Below are the code and all the weights of a small trained network. Each question names an input and a class and asks about switching units off, where a switched-off unit gives its printed mean instead of its output.

import numpy as np


def w(rows, s, z=0):
    codes = np.array(rows[::2]) - 128.0
    scale = np.full(codes.shape[1], s)
    scale[-1] = z or s
    return codes * scale


def f(y):
    return y / 2 * (1 + np.tanh(0.7978845608 * (y + 0.044715 * y**3)))


def log_softmax(a):
    a = a - a.max(-1, keepdims=True)
    return a - np.log(np.exp(a).sum(-1, keepdims=True))


def net(x, mask):
    res = np.array(x, float).reshape(1, 6) / 4 @ E
    y = f(res @ A[0][:, :-1].T + A[0][:, -1])
    res = res + np.where(mask, y, B[0][:, -1]) @ B[0][:, :-1]
    return log_softmax(res[-1] @ U[:, :-1].T + U[:, -1])


A, B = {}, {}
E = w([
[31,161,178],'x0',
[127,129,128],'x1',
[168,110,254],'x2',
[127,129,128],'x3',
[127,129,128],'x4',
[172,241,143],'x5',
],0.017)
A[0] = w([
[91,93,91,138],'N0',
[173,239,137,168],'N1',
[177,97,192,120],'N2',
[177,182,131,44],'N3',
[107,178,61,93],'N4',
[114,72,147,100],'N5',
[91,160,87,178],'N6',
[117,60,109,217],'N7',
[99,75,77,193],'N8',
[186,119,75,215],'N9',
[91,43,130,251],'N10',
[161,126,90,175],'N11',
[105,199,151,90],'N12',
[19,164,142,81],'N13',
[106,151,85,232],'N14',
[160,194,157,35],'N15',
[104,127,40,56],'N16',
[65,155,137,102],'N17',
[55,148,186,95],'N18',
[111,160,141,104],'N19',
[215,103,121,165],'N20',
[135,132,197,155],'N21',
[79,177,64,238],'N22',
[76,7,165,147],'N23',
[163,150,143,48],'N24',
[97,88,84,150],'N25',
[106,173,49,44],'N26',
[142,186,101,93],'N27',
[41,150,139,35],'N28',
[116,75,103,178],'N29',
[70,134,189,1],'N30',
[106,179,146,85],'N31',
[104,59,125,245],'N32',
[145,167,103,66],'N33',
[170,98,222,205],'N34',
],0.019,0.0097)
B[0] = w([
[75,163,125,189],'N0',
[148,79,184,232],'N1',
[156,210,110,212],'N2',
[169,152,155,174],'N3',
[166,119,138,200],'N4',
[153,194,121,173],'N5',
[177,124,100,192],'N6',
[87,125,114,214],'N7',
[38,118,135,222],'N8',
[107,118,217,230],'N9',
[90,193,113,238],'N10',
[102,126,158,190],'N11',
[113,66,96,168],'N12',
[160,116,37,197],'N13',
[137,94,102,203],'N14',
[76,97,179,175],'N15',
[117,148,188,216],'N16',
[148,85,67,167],'N17',
[80,87,195,194],'N18',
[117,90,135,144],'N19',
[173,141,45,217],'N20',
[95,123,204,204],'N21',
[165,102,99,235],'N22',
[144,217,98,251],'N23',
[144,157,154,149],'N24',
[63,162,121,198],'N25',
[171,132,144,203],'N26',
[190,124,103,171],'N27',
[162,161,84,172],'N28',
[69,117,120,195],'N29',
[70,199,249,174],'N30',
[139,87,127,154],'N31',
[83,164,110,220],'N32',
[199,133,92,155],'N33',
[146,236,158,255],'N34',
],0.013,0.023)
U = w([
[57,103,127,255],'0',
[244,89,128,255],'1',
[177,197,62,126],'2',
[212,137,192,90],'3',
[98,108,11,78],'4',
[218,22,77,48],'5',
[106,162,160,103],'6',
[116,93,225,58],'7',
],0.012,0.0081)

Each question gives the input, the list of numbers given to net, and the class t.
The units are the neurons (one row each of A and B). Each row of codes is followed by its name. A weight is (code - 128) times the scale printed after its matrix; where a second scale follows, it is the last column's (A, B and U).
mask holds one flag per neuron, in row order. A switched-off neuron (its flag False) gives its mean, the last column of its row in B, instead of its output. The means were averaged over made-up inputs and are rounded, as every weight is.
A unit's drop is (log p(t) with every unit on - log p(t) with that unit switched off) / (log p(t) with every unit on - log p(t) with every unit switched off).
The circuit of an input: a set's keep is (log p(t) with only the set's units on - log p(t) with every unit switched off) / (log p(t) with every unit on - log p(t) with every unit switched off). Starting from the 12 units with the biggest drops (on a tie, the unit counted first), units are removed one at a time, each time the one whose removal leaves the highest keep (on an exact tie, the one counted first), for as long as the keep stays at least 0.8.
circuit, biggest first: the units of the circuit, biggest drop first
most important unit: the unit with the biggest drop
k most important neurons: the k neurons with the biggest drops, biggest first
drop when u is switched off: that unit's drop, to one decimal
input [-8,1,0,-1,7,-6], class 0: 2 most important neurons : (N9, N8)
input [0,-1,4,3,1,-4], class 2: circuit, biggest first : (N23)
input [-4,3,-5,8,6,0], class 0: circuit, biggest first : (N34, N23)
input [-4,-6,0,5,-3,-3], class 0: 2 most important neurons : (N13, N34)
input [-4,4,0,6,7,0], class 0: 2 most important neurons : (N23, N34)
input [-1,-2,1,1,4,-7], class 2: 2 most important neurons : (N23, N5)
input [0,2,8,5,5,-7], class 2: 2 most important neurons : (N23, N2)
input [0,-6,4,-2,6,-8], class 2: 2 most important neurons : (N23, N9)
input [-4,6,3,0,7,1], class 3: 3 most important neurons : (N23, N10, N13)
input [1,-3,-1,2,-4,2], class 5: drop when N34 is switched off : 0.1
input [7,5,0,-2,4,2], class 5: drop when N13 is switched off : 0.2
input [-4,-2,1,1,5,7], class 3: drop when N15 is switched off : 0.1
input [-4,-2,5,-5,-1,-4], class 2: drop when N18 is switched off : 0.0
input [-3,2,3,1,-3,1], class 3: most important unit : N23
